Below are the code and all the weights of a small trained network. Each question names an input and a class and asks about switching units off, where a switched-off unit gives its printed mean instead of its output.

import numpy as np


def w(rows, s, z=0):
    codes = np.array(rows[::2]) - 128.0
    scale = np.full(codes.shape[1], s)
    scale[-1] = z or s
    return codes * scale


def f(y):
    return y / 2 * (1 + np.tanh(0.7978845608 * (y + 0.044715 * y**3)))


def log_softmax(a):
    a = a - a.max(-1, keepdims=True)
    return a - np.log(np.exp(a).sum(-1, keepdims=True))


def net(x, mask):
    res = np.array(x, float).reshape(1, 5) / 4 @ E
    y = f(res @ A[0][:, :-1].T + A[0][:, -1])
    res = res + np.where(mask, y, B[0][:, -1]) @ B[0][:, :-1]
    return log_softmax(res[-1] @ U[:, :-1].T + U[:, -1])


A, B = {}, {}
E = w([
[127,128,127,128,126],'x0',
[99,188,69,13,120],'x1',
[84,228,204,126,253],'x2',
[91,167,13,221,174],'x3',
[126,125,127,127,131],'x4',
],0.0082)
A[0] = w([
[133,95,59,167,116,73],'N1',
[131,166,229,65,149,85],'N2',
[138,49,138,149,49,35],'N3',
[118,162,95,217,160,2],'N4',
[137,100,186,38,68,64],'N5',
[91,190,149,113,226,32],'N6',
[133,141,46,118,111,73],'N7',
[140,103,210,184,178,94],'N8',
[129,82,143,250,112,70],'N9',
],0.019,0.012)
B[0] = w([
[75,131,32,125,127,189],'N1',
[56,131,215,137,171,251],'N2',
[173,153,240,113,155,211],'N3',
[186,137,247,89,121,178],'N4',
[213,135,47,131,92,229],'N5',
[234,114,74,125,72,237],'N6',
[50,89,57,183,156,181],'N7',
[5,113,154,134,172,228],'N8',
[233,141,86,114,84,217],'N9',
],0.024,0.013)
U = w([
[184,164,212,89,129,247],'0',
[213,144,21,124,78,106],'1',
[2,101,100,172,183,2],'2',
],0.0089,0.0055)

Each question gives the input, the list of numbers given to net, and the class t.
The units are the neurons (one row each of A and B). Each row of codes is followed by its name. A weight is (code - 128) times the scale printed after its matrix; where a second scale follows, it is the last column's (A, B and U).
mask holds one flag per neuron, in row order. A switched-off neuron (its flag False) gives its mean, the last column of its row in B, instead of its output. The means were averaged over made-up inputs and are rounded, as every weight is.
A unit's drop is (log p(t) with every unit on - log p(t) with that unit switched off) / (log p(t) with every unit on - log p(t) with every unit switched off).
The circuit of an input: a set's keep is (log p(t) with only the set's units on - log p(t) with every unit switched off) / (log p(t) with every unit on - log p(t) with every unit switched off). Starting from all 9 units, units are removed one at a time, each time the one whose removal leaves the highest keep (on an exact tie, the one counted first), for as long as the keep stays at least 0.8.
units of the circuit, in order: the units of the circuit, biggest drop first
most important unit: the unit with the biggest drop
top k neurons: the k neurons with the biggest drops, biggest first
drop of u: that unit's drop, to one decimal
input [8,6,6,2,5], class 1: units of the circuit, in order	(N6)
input [-7,-8,-5,0,6], class 0: top 3 neurons	(N3 N5 N6)
input [8,2,-4,-5,4], class 1: top 4 neurons	(N5 N2 N4 N8)
input [-7,1,3,1,-6], class 1: top 2 neurons	(N3 N2)
input [5,7,-1,1,-4], class 2: top 2 neurons	(N6 N9)
input [6,0,-5,-1,-1], class 0: top 3 neurons	(N3 N6 N9)
input [-7,-8,1,-1,0], class 2: top 2 neurons	(N8 N6)
input [1,2,7,4,5], class 1: top 2 neurons	(N6 N3)
input [1,4,0,3,2], class 2: top 2 neurons	(N6 N5)
input [3,6,0,4,0], class 2: top 4 neurons	(N5 N9 N6 N7)
input [-6,2,-2,8,-2], class 2: top 3 neurons	(N6 N7 N5)
input [6,4,3,2,5], class 1: top 2 neurons	(N2 N3)
input [3,0,5,-4,3], class 2: top 2 neurons	(N3 N9)
input [1,-5,8,-5,3], class 2: most important unit	N8
input [4,-2,-7,0,4], class 0: top 3 neurons	(N3 N6 N5)
input [7,-8,-8,-3,3], class 0: top 2 neurons	(N3 N6)
input [7,-1,2,-6,7], class 2: drop of N9	0.1
input [-8,4,7,4,-8], class 1: drop of N6	4.6
input [8,7,-2,-4,-7], class 1: drop of N5	1.1
input [-3,-8,5,-1,-5], class 2: units of the circuit, in order	(N8)
input [-5,3,4,4,6], class 1: drop of N2	0.3
